Below is a small trained network, with its code and all its weights. Each question gives an input and a class and asks what happens when units are switched off, that is, made to give their printed mean instead of their output.

import numpy as np


def w(rows, s, z=0):
    codes = np.array(rows[::2]) - 128.0
    scale = np.full(codes.shape[1], s)
    scale[-1] = z or s
    return codes * scale


def norm(h):
    return h / np.sqrt((h * h).mean(-1, keepdims=True) + 1e-5)


def f(y):
    return y / 2 * (1 + np.tanh(0.7978845608 * (y + 0.044715 * y**3)))


def log_softmax(a):
    a = a - a.max(-1, keepdims=True)
    return a - np.log(np.exp(a).sum(-1, keepdims=True))


def net(x, mask):
    res = np.array(x, float).reshape(1, 8) / 4 @ E
    u = 0
    for l in range(4):
        y = f(norm(res) @ A[l][:, :-1].T + A[l][:, -1])
        res = res + np.where(mask[u : u + 3], y, B[l][:, -1]) @ B[l][:, :-1]
        u += 3
    return log_softmax(norm(res)[-1] @ U[:, :-1].T + U[:, -1])


A, B = {}, {}
E = w([
[101,86,179,152,184,29,239,109,220,87],'x0',
[90,204,243,131,189,114,45,137,158,147],'x1',
[80,70,254,104,58,218,90,119,88,79],'x2',
[56,127,143,76,104,158,196,208,108,124],'x3',
[119,105,118,173,71,90,162,121,130,107],'x4',
[146,140,172,102,169,99,117,203,201,138],'x5',
[195,77,132,172,172,168,184,134,192,98],'x6',
[98,163,54,183,254,159,88,129,141,120],'x7',
],0.0011)
A[0] = w([
[55,135,186,126,220,136,180,241,239,152,7],'0.n0',
[119,203,162,67,98,171,34,205,69,211,166],'0.n1',
[148,167,149,59,105,2,135,119,135,150,230],'0.n2',
],0.002,0.0013)
B[0] = w([
[178,124,42,215,2,190,56,206,162,13,188],'0.n0',
[191,148,125,62,113,120,161,33,112,162,252],'0.n1',
[116,99,127,52,78,138,226,115,186,229,228],'0.n2',
],0.0028,0.0011)
A[1] = w([
[136,245,96,80,151,114,45,144,83,232,53],'1.n0',
[78,104,238,75,64,108,133,109,90,122,5],'1.n1',
[144,232,81,166,173,4,97,134,206,177,55],'1.n2',
],0.0026,0.0012)
B[1] = w([
[183,124,93,93,189,84,118,171,81,56,250],'1.n0',
[61,168,147,253,199,143,122,57,155,182,147],'1.n1',
[103,95,196,204,87,152,146,148,126,130,248],'1.n2',
],0.004,0.0011)
A[2] = w([
[102,89,197,211,135,159,111,118,209,127,78],'2.n0',
[124,175,70,253,209,70,92,185,141,108,3],'2.n1',
[146,72,92,172,34,115,114,1,33,166,111],'2.n2',
],0.0028,0.0021)
B[2] = w([
[177,132,110,134,176,149,39,28,129,139,254],'2.n0',
[17,200,131,253,146,124,161,145,118,69,148],'2.n1',
[185,178,106,152,91,198,105,230,177,83,236],'2.n2',
],0.0038,0.00091)
A[3] = w([
[9,96,216,115,87,181,129,82,125,167,25],'3.n0',
[161,154,105,139,56,211,118,179,79,121,2],'3.n1',
[169,63,82,147,22,122,254,152,165,158,80],'3.n2',
],0.0031,0.0014)
B[3] = w([
[54,189,118,207,150,101,101,74,195,123,126],'3.n0',
[45,167,81,166,60,193,33,141,170,2,148],'3.n1',
[157,80,173,161,127,99,118,182,160,115,250],'3.n2',
],0.0053,0.0017)
U = w([
[76,162,63,181,210,93,183,148,66,109,106],'0',
[86,149,84,155,35,196,83,191,148,41,131],'1',
[46,146,208,205,159,115,113,16,198,167,137],'2',
[62,77,132,73,101,88,149,81,94,113,3],'3',
[200,140,100,2,149,180,64,96,55,134,149],'4',
[97,155,175,41,113,46,189,95,108,213,98],'5',
[204,33,163,144,116,63,197,203,177,137,156],'6',
],0.0084,0.014)

Each question gives the input, the list of numbers given to net, and the class t.
The units are the neurons (one row each of A and B). Each row of codes is followed by its name. A weight is (code - 128) times the scale printed after its matrix; where a second scale follows, it is the last column's (A, B and U).
mask holds one flag per neuron, layer by layer. A switched-off neuron (its flag False) gives its mean, the last column of its row in B, instead of its output. The means were averaged over made-up inputs and are rounded, as every weight is.
A unit's drop is (log p(t) with every unit on - log p(t) with that unit switched off) / (log p(t) with every unit on - log p(t) with every unit switched off).
The circuit of an input: a set's keep is (log p(t) with only the set's units on - log p(t) with every unit switched off) / (log p(t) with every unit on - log p(t) with every unit switched off). Starting from all 12 units, units are removed one at a time, each time the one whose removal leaves the highest keep (on an exact tie, the one counted first), for as long as the keep stays at least 0.8.
units of the circuit, in order: the units of the circuit, biggest drop first
top k neurons: the k neurons with the biggest drops, biggest first
top k neurons in layer l: the k neurons of layer l with the biggest drops, biggest first
drop when u is switched off: that unit's drop, to one decimal
input [-1,6,-6,1,-4,-3,2,-2], class 6: top neuron => (1.n2)
input [0,1,-1,-7,-2,3,-2,-7], class 5: top 2 neurons => (0.n0 1.n1)
input [-4,-8,3,-6,-4,-8,7,4], class 1: units of the circuit, in order => (3.n1 2.n2)
input [3,0,6,6,-6,8,-2,1], class 2: top 4 neurons => (1.n0 2.n2 3.n0 1.n1)
input [1,1,3,-1,8,-4,2,-6], class 2: top 2 neurons => (1.n1 0.n0)
input [-3,8,-7,-4,-3,-3,-3,8], class 0: top 2 neurons => (2.n1 1.n0)
input [-8,6,7,8,-1,1,1,-5], class 2: units of the circuit, in order => (1.n1 3.n0)
input [-8,-7,-8,-3,6,-5,-4,7], class 1: top 2 neurons => (2.n2 3.n1)
input [-2,0,-4,8,-4,0,-4,5], class 4: units of the circuit, in order => (0.n1 1.n1)
input [0,-7,0,-3,2,-4,3,7], class 1: units of the circuit, in order => (2.n2 3.n1)
input [2,-6,-3,6,-8,-4,-8,-5], class 6: top 4 neurons => (3.n2 2.n0 2.n2 0.n2)
input [4,5,-1,7,0,7,-8,8], class 1: top 3 neurons => (0.n0 1.n1 1.n2)
input [1,4,-2,5,8,-8,-1,-4], class 2: top 3 neurons => (1.n1 0.n0 3.n0)
input [8,0,2,5,1,3,-8,0], class 2: units of the circuit, in order => (1.n1)
input [0,4,-7,-4,0,5,7,3], class 2: top 2 neurons => (1.n2 2.n1)
input [0,-1,4,0,3,1,2,1], class 2: top 2 neurons => (1.n1 0.n0)
input [2,7,-2,-2,-7,-8,-3,0], class 5: top 2 neurons in layer 2 => (2.n0 2.n2)
input [-3,7,-6,6,-7,6,7,1], class 1: drop when 1.n1 is switched off => 0.1
input [1,-1,6,2,5,0,-6,-6], class 2: drop when 1.n1 is switched off => 0.5
input [-7,-3,-2,1,0,1,5,-6], class 1: units of the circuit, in order => (3.n1)
input [-6,-4,-8,-8,5,-7,7,-5], class 1: units of the circuit, in order => (2.n2 3.n1)
input [4,0,-2,-3,-8,-3,-6,0], class 5: drop when 0.n0 is switched off => 0.6
